Below are the code and all the weights of a small trained network. Each question names an input and a target symbol and asks about switching units off, where a switched-off unit gives its printed mean instead of its output.

import numpy as np


def w(rows, s, z=0):
    codes = np.array(rows[::2]) - 128.0
    scale = np.full(codes.shape[1], s)
    scale[-1] = z or s
    return codes * scale


def f(y):
    return y / 2 * (1 + np.tanh(0.7978845608 * (y + 0.044715 * y**3)))


def softmax(a):
    e = np.exp(a - a.max(-1, keepdims=True))
    return e / e.sum(-1, keepdims=True)


def log_softmax(a):
    a = a - a.max(-1, keepdims=True)
    return a - np.log(np.exp(a).sum(-1, keepdims=True))


def net(x, mask):
    ids = ['αγδζημπτφψω'.index(c) for c in x.split()]
    T = len(ids)
    res = E[ids] + P[:T]
    u = 0
    for l in range(2):
        r = res
        for j in range(2):
            rows = slice(2 * j, 2 * j + 2)
            q, k, v = (r @ M[l][rows].T for M in (Q, K, V))
            z = softmax(np.where(np.tri(T) > 0, q @ k.T / 2**0.5, -1e9)) @ v
            o = O[l][rows]
            res = res + np.where(mask[u + j], z, o[:, -1]) @ o[:, :-1]
        u += 2
        y = f(res @ A[l][:, :-1].T + A[l][:, -1])
        res = res + np.where(mask[u : u + 4], y, B[l][:, -1]) @ B[l][:, :-1]
        u += 4
    return log_softmax(res[-1] @ U[:, :-1].T + U[:, -1])


Q, K, V, O, A, B = {}, {}, {}, {}, {}, {}
E = w([
[134,59,178,189,220,165,107],'α',
[71,165,164,174,161,209,76],'γ',
[72,34,36,118,140,174,171],'δ',
[108,130,77,38,210,106,165],'ζ',
[152,164,71,90,195,109,103],'η',
[73,172,105,194,96,125,121],'μ',
[39,79,175,89,93,19,91],'π',
[156,138,94,105,148,150,67],'τ',
[44,121,117,147,253,118,142],'φ',
[152,160,67,99,201,106,102],'ψ',
[89,153,206,33,177,174,180],'ω',
],0.023)
P = w([
[211,158,180,254,23,124,111],'0',
[180,158,163,161,66,126,116],'1',
[164,146,148,146,87,130,110],'2',
[153,148,140,127,109,132,111],'3',
[144,143,128,119,120,138,112],'4',
[136,134,121,103,132,139,111],'5',
[124,126,110,102,142,149,112],'6',
[116,125,107,96,155,146,106],'7',
[109,119,99,102,166,157,104],'8',
[96,116,90,96,170,157,104],'9',
[87,117,85,95,183,159,101],'10',
[83,106,73,102,194,165,93],'11',
[65,107,57,98,198,167,93],'12',
[62,104,75,112,201,182,115],'13',
],0.0092)
Q[0] = w([
[94,152,104,229,59,114,187],'0.h0',
[21,124,93,87,217,186,119],'0.h0',
[221,72,254,50,185,146,110],'0.h1',
[71,249,64,104,129,133,40],'0.h1',
],0.0077)
K[0] = w([
[111,122,156,88,127,103,90],'0.h0',
[82,119,107,92,165,186,68],'0.h0',
[196,82,244,165,141,111,164],'0.h1',
[89,149,133,118,189,175,71],'0.h1',
],0.011)
V[0] = w([
[155,199,127,133,139,228,123],'0.h0',
[2,36,109,180,152,138,129],'0.h0',
[193,111,107,77,171,61,155],'0.h1',
[118,98,134,101,150,152,65],'0.h1',
],0.0076)
O[0] = w([
[90,98,100,155,146,232,115,203],'0.h0',
[80,138,133,122,140,158,70,253],'0.h0',
[156,167,81,184,135,125,75,18],'0.h1',
[165,131,112,55,108,255,66,176],'0.h1',
],0.0096,0.006)
A[0] = w([
[145,143,192,163,131,136,132,85],'0.n0',
[133,254,173,75,137,155,143,4],'0.n1',
[135,149,147,152,45,186,72,185],'0.n2',
[70,153,118,161,186,85,184,169],'0.n3',
],0.0096,0.0032)
B[0] = w([
[187,136,131,60,133,82,61,129],'0.n0',
[135,108,123,159,124,211,107,161],'0.n1',
[112,146,68,111,128,150,153,254],'0.n2',
[98,147,135,72,208,114,251,199],'0.n3',
],0.011,0.0074)
Q[1] = w([
[64,110,142,254,65,92,111],'1.h0',
[140,188,69,93,210,117,98],'1.h0',
[200,135,66,55,167,91,123],'1.h1',
[163,99,205,253,36,86,120],'1.h1',
],0.0088)
K[1] = w([
[167,190,112,20,72,65,147],'1.h0',
[49,92,31,155,211,130,98],'1.h0',
[21,100,138,215,154,46,2],'1.h1',
[198,218,136,167,66,118,195],'1.h1',
],0.0072)
V[1] = w([
[189,253,138,190,88,138,82],'1.h0',
[89,210,115,117,167,218,57],'1.h0',
[112,64,109,88,23,78,148],'1.h1',
[110,54,211,143,144,104,85],'1.h1',
],0.0068)
O[1] = w([
[23,115,167,236,149,105,83,52],'1.h0',
[105,101,169,118,105,61,127,254],'1.h0',
[42,46,73,11,110,134,76,60],'1.h1',
[191,31,128,180,150,155,157,103],'1.h1',
],0.012,0.016)
A[1] = w([
[158,53,208,127,225,127,164,40],'1.n0',
[172,77,190,121,155,255,105,5],'1.n1',
[176,181,130,181,30,171,36,254],'1.n2',
[99,133,177,76,165,140,104,14],'1.n3',
],0.0074,0.0016)
B[1] = w([
[160,70,114,125,91,182,42,255],'1.n0',
[89,178,105,255,111,48,237,234],'1.n1',
[139,95,226,68,246,189,29,207],'1.n2',
[202,242,37,219,23,98,97,216],'1.n3',
],0.0085,0.0051)
U = w([
[164,179,55,101,88,164,82,12],'α',
[154,83,220,53,111,3,135,205],'γ',
[187,64,107,187,141,108,153,253],'δ',
[100,100,227,53,151,216,118,137],'ζ',
[114,56,70,122,121,167,144,229],'η',
[189,92,192,71,178,136,170,6],'μ',
[137,108,112,130,192,103,107,115],'π',
[140,94,136,113,155,116,154,62],'τ',
[127,114,121,110,142,143,135,90],'φ',
[73,130,108,120,182,66,225,178],'ψ',
[140,114,97,142,183,96,107,111],'ω',
],0.0067,0.0044)

Each question gives the input, a string of symbols that net reads in full, and the target symbol t.
The units are the heads (2 rows each of Q, K, V and O) and the neurons (one row each of A and B). Each row of codes is followed by its name. A weight is (code - 128) times the scale printed after its matrix; where a second scale follows, it is the last column's (O, A, B and U).
mask holds one flag per unit, layer by layer, with each layer's heads first. A switched-off unit (its flag False) gives its mean, the last column of its rows in O or B, instead of its output. The means were averaged over made-up inputs and are rounded, as every weight is.
A unit's drop is (log p(t) with every unit on - log p(t) with that unit switched off) / (log p(t) with every unit on - log p(t) with every unit switched off).
k most important neurons: the k neurons with the biggest drops, biggest first
k most important neurons of layer l: the k neurons of layer l with the biggest drops, biggest first
heads that matter: for each layer, one digit per head in row order, 1 if its drop is at least 0.15 and else 0, layers parted by /
input μ μ γ ζ μ δ μ μ μ η, target α: most important neuron : [1.n3]
input μ ζ φ μ μ ζ η, target μ: 2 most important neurons : [0.n3, 1.n2]
input ζ π τ μ μ μ μ μ π μ γ μ, target ζ: heads that matter : 11 / 11
input ζ π γ δ δ μ τ μ γ φ τ ζ ω ψ, target μ: heads that matter : 10 / 11
input π ζ ψ τ, target η: heads that matter : 00 / 01
input ζ ψ φ μ μ ζ μ α μ μ, target ψ: heads that matter : 01 / 00
input ω η ζ ψ μ φ μ μ ψ, target μ: heads that matter : 00 / 11
input μ δ ζ, target α: heads that matter : 00 / 11
input η μ μ α μ τ δ η η φ μ ω π τ, target η: 2 most important neurons : [0.n3, 0.n2]
input δ δ γ ζ ζ μ τ μ ω ω η, target γ: 2 most important neurons of layer 0 : [0.n1, 0.n2]
input τ φ τ, target μ: 3 most important neurons : [1.n2, 0.n3, 1.n3]
input δ μ ζ μ ζ μ ω ζ μ μ ζ, target α: heads that matter : 10 / 11
input α μ μ μ ζ μ ζ ψ, target δ: heads that matter : 10 / 01
input μ μ ω μ τ, target ζ: heads that matter : 00 / 10
input τ τ ζ τ μ δ γ ψ, target γ: heads that matter : 10 / 10
input ζ μ π ζ τ μ δ μ ζ μ π ψ, target η: most important neuron : [0.n2]
input ω μ γ δ γ μ μ δ ψ μ ζ α, target δ: 3 most important neurons : [0.n2, 1.n1, 1.n0]
input α μ τ γ μ μ ζ ω α μ ζ, target δ: heads that matter : 00 / 01
input μ δ μ ω μ ψ μ μ η ζ μ γ μ, target ζ: heads that matter : 11 / 01
input ζ μ γ μ μ τ μ μ μ ζ τ ω, target δ: heads that matter : 00 / 00
input α ζ γ ζ γ τ μ ζ μ γ α γ μ α, target δ: 2 most important neurons : [1.n1, 1.n0]
input ζ μ ζ τ, target ζ: heads that matter : 01 / 10
input μ φ ζ δ γ τ, target γ: 3 most important neurons of layer 0 : [0.n1, 0.n3, 0.n2]
input μ ω γ μ γ π ζ ζ μ φ ζ, target μ: 2 most important neurons : [0.n0, 0.n3]
input μ μ μ φ π μ ω, target δ: 2 most important neurons : [1.n1, 0.n1]
input α π γ γ μ δ τ μ π ζ γ μ τ, target γ: 2 most important neurons : [0.n1, 0.n3]
input μ ψ μ ζ μ γ φ, target μ: 2 most important neurons : [0.n3, 1.n0]
